Here is a tiny trained network, its code and every weight. The questions are about switching its units off for an input and a target symbol, where a switched-off unit gives its printed mean instead of its output.

import numpy as np


def w(rows, s, z=0):
    codes = np.array(rows[::2]) - 128.0
    scale = np.full(codes.shape[1], s)
    scale[-1] = z or s
    return codes * scale


def f(y):
    return y / 2 * (1 + np.tanh(0.7978845608 * (y + 0.044715 * y**3)))


def softmax(a):
    e = np.exp(a - a.max(-1, keepdims=True))
    return e / e.sum(-1, keepdims=True)


def log_softmax(a):
    a = a - a.max(-1, keepdims=True)
    return a - np.log(np.exp(a).sum(-1, keepdims=True))


def net(x, mask):
    ids = ['αβγδεηθλμπτφψω'.index(c) for c in x.split()]
    T = len(ids)
    res = E[ids] + P[:T]
    r = res
    for j in range(3):
        rows = slice(2 * j, 2 * j + 2)
        q, k, v = (r @ M[0][rows].T for M in (Q, K, V))
        z = softmax(np.where(np.tri(T) > 0, q @ k.T / 2**0.5, -1e9)) @ v
        o = O[0][rows]
        res = res + np.where(mask[j], z, o[:, -1]) @ o[:, :-1]
    y = f(res @ A[0][:, :-1].T + A[0][:, -1])
    res = res + np.where(mask[3:11], y, B[0][:, -1]) @ B[0][:, :-1]
    return log_softmax(res[-1] @ U[:, :-1].T + U[:, -1])


Q, K, V, O, A, B = {}, {}, {}, {}, {}, {}
E = w([
[134,100,131,133],'α',
[141,64,118,104],'β',
[117,114,153,167],'γ',
[135,63,124,106],'δ',
[129,92,129,123],'ε',
[139,240,162,68],'η',
[111,119,148,167],'θ',
[131,61,112,90],'λ',
[103,102,254,198],'μ',
[163,97,145,240],'π',
[136,167,190,188],'τ',
[155,109,40,169],'φ',
[190,80,43,116],'ψ',
[80,87,81,147],'ω',
],0.022)
P = w([
[105,254,134,174],'0',
[100,242,128,186],'1',
[113,228,110,193],'2',
[116,200,105,173],'3',
[122,178,98,166],'4',
[132,156,92,161],'5',
[139,138,84,160],'6',
[144,118,84,156],'7',
[136,100,68,143],'8',
[154,83,73,157],'9',
[146,68,62,149],'10',
[162,50,56,150],'11',
[142,42,46,153],'12',
[152,26,46,158],'13',
],0.0059)
Q[0] = w([
[118,140,145,149],'head 1',
[126,152,136,108],'head 1',
[169,148,39,141],'head 2',
[164,157,100,107],'head 2',
[112,62,104,156],'head 3',
[113,61,3,201],'head 3',
],0.033)
K[0] = w([
[113,97,104,146],'head 1',
[103,123,131,160],'head 1',
[178,218,139,87],'head 2',
[102,186,124,114],'head 2',
[160,61,125,167],'head 3',
[86,6,64,171],'head 3',
],0.025)
V[0] = w([
[186,155,67,171],'head 1',
[81,89,73,136],'head 1',
[113,117,62,212],'head 2',
[214,58,184,137],'head 2',
[253,138,101,139],'head 3',
[170,110,112,12],'head 3',
],0.016)
O[0] = w([
[128,179,115,248,197],'head 1',
[65,94,88,113,161],'head 1',
[155,111,71,74,204],'head 2',
[174,127,194,73,128],'head 2',
[203,227,115,160,121],'head 3',
[59,188,95,78,2],'head 3',
],0.012,0.0087)
A[0] = w([
[159,52,54,123,107],'neuron 1',
[187,154,2,127,214],'neuron 2',
[174,22,159,141,172],'neuron 3',
[157,129,142,218,225],'neuron 4',
[49,129,78,170,91],'neuron 5',
[78,148,190,98,254],'neuron 6',
[97,155,18,54,127],'neuron 7',
[61,222,168,127,74],'neuron 8',
],0.0079,0.0046)
B[0] = w([
[247,166,31,127,206],'neuron 1',
[52,17,248,172,210],'neuron 2',
[136,206,88,108,253],'neuron 3',
[56,122,124,19,236],'neuron 4',
[224,162,151,76,162],'neuron 5',
[119,208,8,48,137],'neuron 6',
[29,203,217,160,159],'neuron 7',
[204,2,90,153,141],'neuron 8',
],0.008,0.017)
U = w([
[103,131,118,143,25],'α',
[98,140,114,132,89],'β',
[112,118,114,141,15],'γ',
[78,123,117,80,92],'δ',
[108,148,105,167,99],'ε',
[106,138,112,146,12],'η',
[121,239,79,164,192],'θ',
[14,82,87,70,120],'λ',
[96,52,169,19,169],'μ',
[221,123,162,173,61],'π',
[162,178,153,136,251],'τ',
[127,2,174,164,127],'φ',
[105,98,194,164,163],'ψ',
[102,41,14,135,178],'ω',
],0.0076,0.0034)

Each question gives the input, a string of symbols that net reads in full, and the target symbol t.
The units are the heads (2 rows each of Q, K, V and O) and the neurons (one row each of A and B). Each row of codes is followed by its name. A weight is (code - 128) times the scale printed after its matrix; where a second scale follows, it is the last column's (O, A, B and U).
mask holds one flag per unit, heads first, then neurons. A switched-off unit (its flag False) gives its mean, the last column of its rows in O or B, instead of its output. The means were averaged over made-up inputs and are rounded, as every weight is.
A unit's drop is (log p(t) with every unit on - log p(t) with that unit switched off) / (log p(t) with every unit on - log p(t) with every unit switched off).
The circuit of an input: a set's keep is (log p(t) with only the set's units on - log p(t) with every unit switched off) / (log p(t) with every unit on - log p(t) with every unit switched off). Starting from all 11 units, units are removed one at a time, each time the one whose removal leaves the highest keep (on an exact tie, the one counted first), for as long as the keep stays at least 0.8.
units of the circuit, in order: the units of the circuit, biggest drop first
k most important neurons: the k neurons with the biggest drops, biggest first
heads that matter: for each layer, one digit per head in row order, 1 if its drop is at least 0.15 and else 0, layers parted by /
input δ θ ω λ λ τ τ ω π ω π, target ω: heads that matter	101
input ψ γ ω μ π ω π ω θ δ γ α λ, target λ: heads that matter	001
input ω α β α ω ε π λ, target π: units of the circuit, in order	[head 3]
input λ τ λ δ ω β ω π, target ω: units of the circuit, in order	[head 3; head 1; neuron 2]
input μ φ ω, target ω: units of the circuit, in order	[neuron 1; head 2]
input π φ ψ φ μ μ θ δ β φ β, target φ: units of the circuit, in order	[neuron 2; head 3; neuron 3; head 2]
input π μ ω δ δ δ π λ μ, target π: units of the circuit, in order	[neuron 3; head 3; neuron 2]
input μ μ δ, target μ: heads that matter	111
input π π ε ψ γ γ ω ω ω μ α, target ω: heads that matter	001
input ω ω π δ ψ ω λ β ε μ, target μ: units of the circuit, in order	[head 2; neuron 4; head 3; neuron 3]
input β ω θ ε τ π δ μ φ, target φ: units of the circuit, in order	[neuron 2; neuron 3]
input τ ε μ φ θ, target ψ: units of the circuit, in order	[head 3; neuron 2; neuron 1; neuron 3]
input π τ ω γ, target ω: heads that matter	011
input δ λ φ μ ω μ φ ω ω δ, target ω: 4 most important neurons	[neuron 1; neuron 4; neuron 2; neuron 5]
input τ γ λ τ μ π ω ε φ ω τ, target ω: units of the circuit, in order	[head 2; head 1]
input π μ λ ε π θ θ ω ψ ω λ π δ, target π: heads that matter	011
input λ μ γ ω β, target ω: units of the circuit, in order	[head 3; neuron 2; neuron 1]
input ε φ δ δ β μ μ, target μ: units of the circuit, in order	[neuron 4; head 2; head 3; neuron 3]
input μ θ δ ψ μ φ ψ ψ ε ω φ ψ δ, target ψ: 2 most important neurons	[neuron 2; neuron 7]
input λ φ λ β φ ψ ω ε π δ π ω γ, target ω: units of the circuit, in order	[head 3; neuron 7; neuron 2]
input π ψ α π ψ, target ψ: 2 most important neurons	[neuron 2; neuron 7]
input β λ λ μ ε ω μ ω λ μ, target ω: 3 most important neurons	[neuron 3; neuron 1; neuron 2]
input δ φ γ ω π β π μ, target π: 3 most important neurons	[neuron 3; neuron 2; neuron 1]
input λ φ μ φ φ θ ω λ π λ θ π β, target π: 2 most important neurons	[neuron 1; neuron 3]
